Below is a small trained network, with its code and all its weights. Each question gives an input and a target symbol and asks what happens when units are switched off, that is, made to give their printed mean instead of their output.

import numpy as np


def w(rows, s, z=0):
    codes = np.array(rows[::2]) - 128.0
    scale = np.full(codes.shape[1], s)
    scale[-1] = z or s
    return codes * scale


def norm(h):
    return h / np.sqrt((h * h).mean(-1, keepdims=True) + 1e-5)


def f(y):
    return y / 2 * (1 + np.tanh(0.7978845608 * (y + 0.044715 * y**3)))


def softmax(a):
    e = np.exp(a - a.max(-1, keepdims=True))
    return e / e.sum(-1, keepdims=True)


def log_softmax(a):
    a = a - a.max(-1, keepdims=True)
    return a - np.log(np.exp(a).sum(-1, keepdims=True))


def net(x, mask):
    ids = ['αβγεζηθλμπστφω'.index(c) for c in x.split()]
    T = len(ids)
    res = E[ids] + P[:T]
    u = 0
    for l in range(2):
        r = norm(res)
        for j in range(3):
            rows = slice(2 * j, 2 * j + 2)
            q, k, v = (r @ M[l][rows].T for M in (Q, K, V))
            z = softmax(np.where(np.tri(T) > 0, q @ k.T / 2**0.5, -1e9)) @ v
            o = O[l][rows]
            res = res + np.where(mask[u + j], z, o[:, -1]) @ o[:, :-1]
        u += 3
        y = f(norm(res) @ A[l][:, :-1].T + A[l][:, -1])
        res = res + np.where(mask[u : u + 4], y, B[l][:, -1]) @ B[l][:, :-1]
        u += 4
    return log_softmax(norm(res)[-1] @ U[:, :-1].T + U[:, -1])


Q, K, V, O, A, B = {}, {}, {}, {}, {}, {}
E = w([
[47,76,220,170,127,188,57],'α',
[113,124,82,228,120,133,235],'β',
[68,95,212,231,68,97,85],'γ',
[208,198,123,178,26,138,139],'ε',
[193,106,156,99,175,86,139],'ζ',
[138,187,112,173,183,51,131],'η',
[129,209,188,116,213,156,224],'θ',
[171,96,170,193,226,98,96],'λ',
[123,61,84,102,188,126,37],'μ',
[70,60,51,113,199,197,173],'π',
[117,124,135,137,151,138,54],'σ',
[77,173,137,37,181,254,60],'τ',
[133,78,63,31,137,106,155],'φ',
[103,108,108,172,122,170,129],'ω',
],0.0059)
P = w([
[180,23,24,165,117,102,134],'0',
[14,150,21,136,193,8,124],'1',
[200,19,38,156,84,100,122],'2',
[69,185,120,155,203,112,164],'3',
[178,36,57,144,86,118,123],'4',
[85,206,137,177,172,130,142],'5',
[166,39,79,139,92,142,132],'6',
[103,240,141,191,154,139,123],'7',
[166,67,101,131,71,150,131],'8',
[75,253,210,213,152,167,111],'9',
[169,49,86,121,87,160,129],'10',
[80,245,153,199,174,187,106],'11',
],0.0029)
Q[0] = w([
[116,135,209,105,17,200,89],'L0H1',
[143,253,106,182,111,129,142],'L0H1',
[135,41,48,133,128,82,104],'L0H2',
[85,110,166,90,116,141,176],'L0H2',
[198,160,170,78,118,86,58],'L0H3',
[112,158,204,160,61,144,160],'L0H3',
],0.005)
K[0] = w([
[110,116,164,81,30,170,71],'L0H1',
[249,254,86,198,58,156,166],'L0H1',
[93,35,96,114,184,207,135],'L0H2',
[185,46,79,166,75,109,132],'L0H2',
[129,52,14,217,200,200,247],'L0H3',
[152,217,135,156,98,141,187],'L0H3',
],0.0047)
V[0] = w([
[162,246,146,131,77,126,138],'L0H1',
[47,17,180,68,167,185,154],'L0H1',
[55,113,140,53,251,160,54],'L0H2',
[149,93,39,166,54,149,98],'L0H2',
[213,210,184,111,127,199,56],'L0H3',
[171,160,185,79,124,45,135],'L0H3',
],0.0025)
O[0] = w([
[23,11,145,65,130,90,137,180],'L0H1',
[182,128,159,101,25,188,55,5],'L0H1',
[94,136,197,121,135,81,191,46],'L0H2',
[135,75,186,117,85,191,151,209],'L0H2',
[254,111,108,163,155,167,29,134],'L0H3',
[190,182,46,115,195,171,199,70],'L0H3',
],0.0035,0.0025)
A[0] = w([
[105,65,140,221,27,166,51,167],'L0N1',
[172,85,91,1,105,79,132,160],'L0N2',
[143,122,200,132,180,188,235,136],'L0N3',
[66,121,119,54,236,203,96,250],'L0N4',
],0.0039,0.0016)
B[0] = w([
[149,110,2,112,166,106,192,254],'L0N1',
[139,190,174,154,119,145,244,119],'L0N2',
[175,142,21,123,62,47,130,151],'L0N3',
[123,161,124,173,94,65,167,229],'L0N4',
],0.0057,0.0029)
Q[1] = w([
[51,185,101,143,132,141,153],'L1H1',
[182,134,44,139,151,75,178],'L1H1',
[92,109,88,126,83,63,157],'L1H2',
[109,97,104,243,165,40,164],'L1H2',
[78,184,21,149,1,182,219],'L1H3',
[103,240,157,24,108,181,114],'L1H3',
],0.0044)
K[1] = w([
[145,102,67,183,64,136,159],'L1H1',
[64,141,112,151,136,189,116],'L1H1',
[250,69,89,251,121,67,183],'L1H2',
[162,115,96,185,99,74,220],'L1H2',
[126,179,69,182,48,163,254],'L1H3',
[49,199,172,194,165,109,180],'L1H3',
],0.0055)
V[1] = w([
[3,120,132,108,248,177,98],'L1H1',
[151,111,194,161,88,77,148],'L1H1',
[38,249,105,64,55,179,11],'L1H2',
[175,56,143,80,106,2,87],'L1H2',
[138,176,197,198,127,94,89],'L1H3',
[183,22,220,219,205,32,88],'L1H3',
],0.0032)
O[1] = w([
[37,232,115,88,81,175,41,74],'L1H1',
[191,154,74,80,3,81,199,77],'L1H1',
[171,161,32,167,59,94,202,2],'L1H2',
[24,140,151,15,161,79,71,74],'L1H2',
[120,96,34,170,87,67,187,50],'L1H3',
[138,130,92,155,17,168,171,42],'L1H3',
],0.0033,0.0027)
A[1] = w([
[8,169,255,117,185,73,176,123],'L1N1',
[114,177,176,185,152,109,184,254],'L1N2',
[174,133,85,188,177,198,148,246],'L1N3',
[125,60,138,116,181,169,143,141],'L1N4',
],0.0058,0.001)
B[1] = w([
[78,21,116,151,252,169,110,179],'L1N1',
[78,179,168,145,153,182,63,184],'L1N2',
[105,195,150,105,102,173,96,255],'L1N3',
[118,196,190,98,45,50,148,165],'L1N4',
],0.0046,0.0065)
U = w([
[199,84,193,185,79,74,56,148],'α',
[98,36,107,154,71,64,103,99],'β',
[47,132,192,56,52,105,184,74],'γ',
[44,58,151,159,246,132,95,235],'ε',
[98,99,119,217,65,116,216,95],'ζ',
[116,48,43,57,124,164,140,112],'η',
[134,132,86,33,154,70,42,13],'θ',
[101,29,157,88,49,185,26,1],'λ',
[120,113,207,42,94,48,83,91],'μ',
[137,79,207,69,153,167,223,48],'π',
[189,106,246,113,147,109,174,78],'σ',
[99,225,179,177,160,198,54,195],'τ',
[184,166,101,119,196,34,163,67],'φ',
[254,84,91,163,111,163,169,181],'ω',
],0.008,0.0029)

Each question gives the input, a string of symbols that net reads in full, and the target symbol t.
The units are the heads (2 rows each of Q, K, V and O) and the neurons (one row each of A and B). Each row of codes is followed by its name. A weight is (code - 128) times the scale printed after its matrix; where a second scale follows, it is the last column's (O, A, B and U).
mask holds one flag per unit, layer by layer, with each layer's heads first. A switched-off unit (its flag False) gives its mean, the last column of its rows in O or B, instead of its output. The means were averaged over made-up inputs and are rounded, as every weight is.
A unit's drop is (log p(t) with every unit on - log p(t) with that unit switched off) / (log p(t) with every unit on - log p(t) with every unit switched off).
The circuit of an input: a set's keep is (log p(t) with only the set's units on - log p(t) with every unit switched off) / (log p(t) with every unit on - log p(t) with every unit switched off). Starting from the 12 units with the biggest drops (on a tie, the unit counted first), units are removed one at a time, each time the one whose removal leaves the highest keep (on an exact tie, the one counted first), for as long as the keep stays at least 0.8.
units of the circuit, in order: the units of the circuit, biggest drop first
k most important neurons: the k neurons with the biggest drops, biggest first
top k neurons in layer l: the k neurons of layer l with the biggest drops, biggest first
input ε π ε ε β η π ε τ β μ, target μ: units of the circuit, in order : L1N4; L0N2; L1N1
input ε τ ε, target τ: units of the circuit, in order : L0N3; L1H1
input ε ε ζ, target σ: units of the circuit, in order : L0N2; L0N1
input π λ ε ε β ω ε τ, target ε: units of the circuit, in order : L0N4; L1N1; L0H1
input θ τ θ σ ε τ ε τ γ, target β: top neuron in layer 1 : L1N1
input β τ β ε π, target γ: 2 most important neurons : L1N4; L1N1
input η φ ζ τ σ, target θ: units of the circuit, in order : L0H1; L0N1; L1N1; L1H2
input β β γ τ ε ε ε β γ σ, target ε: units of the circuit, in order : L1N1; L0H1
input ε α θ, target φ: 2 most important neurons : L0N3; L1N3
input β ε λ ε ε β ε ε ε τ, target ε: units of the circuit, in order : L0H1; L1N1
input τ ε ε ω ε ε ε η ε λ ω θ, target ε: 2 most important neurons : L1N1; L0N1
input ω ζ φ β λ ε, target ε: units of the circuit, in order : L0H1; L1N1; L1H2
input σ ζ μ η τ, target τ: 2 most important neurons : L0N1; L0N4
input ε ε ε α ε ω π β β π γ, target β: top 2 neurons in layer 0 : L0N1; L0N2
input β λ η ε, target ε: units of the circuit, in order : L0H1; L1H2; L1N1
input μ ω τ, target τ: top 2 neurons in layer 0 : L0N4; L0N2
input ε ε ε τ τ ε ε μ β η, target ε: units of the circuit, in order : L1N1
input λ ε σ π ζ τ ω π, target τ: top 2 neurons in layer 0 : L0N3; L0N2
input η τ ε π α, target λ: top 2 neurons in layer 1 : L1N1; L1N4
input θ σ π ε τ ε φ ε τ γ, target ε: top 2 neurons in layer 1 : L1N1; L1N3
input β τ τ β, target τ: 2 most important neurons : L1N2; L0N3
input γ ε π, target γ: top 2 neurons in layer 1 : L1N4; L1N1
input π ε π ε ε ω ε γ γ α α, target λ: top 2 neurons in layer 1 : L1N4; L1N2
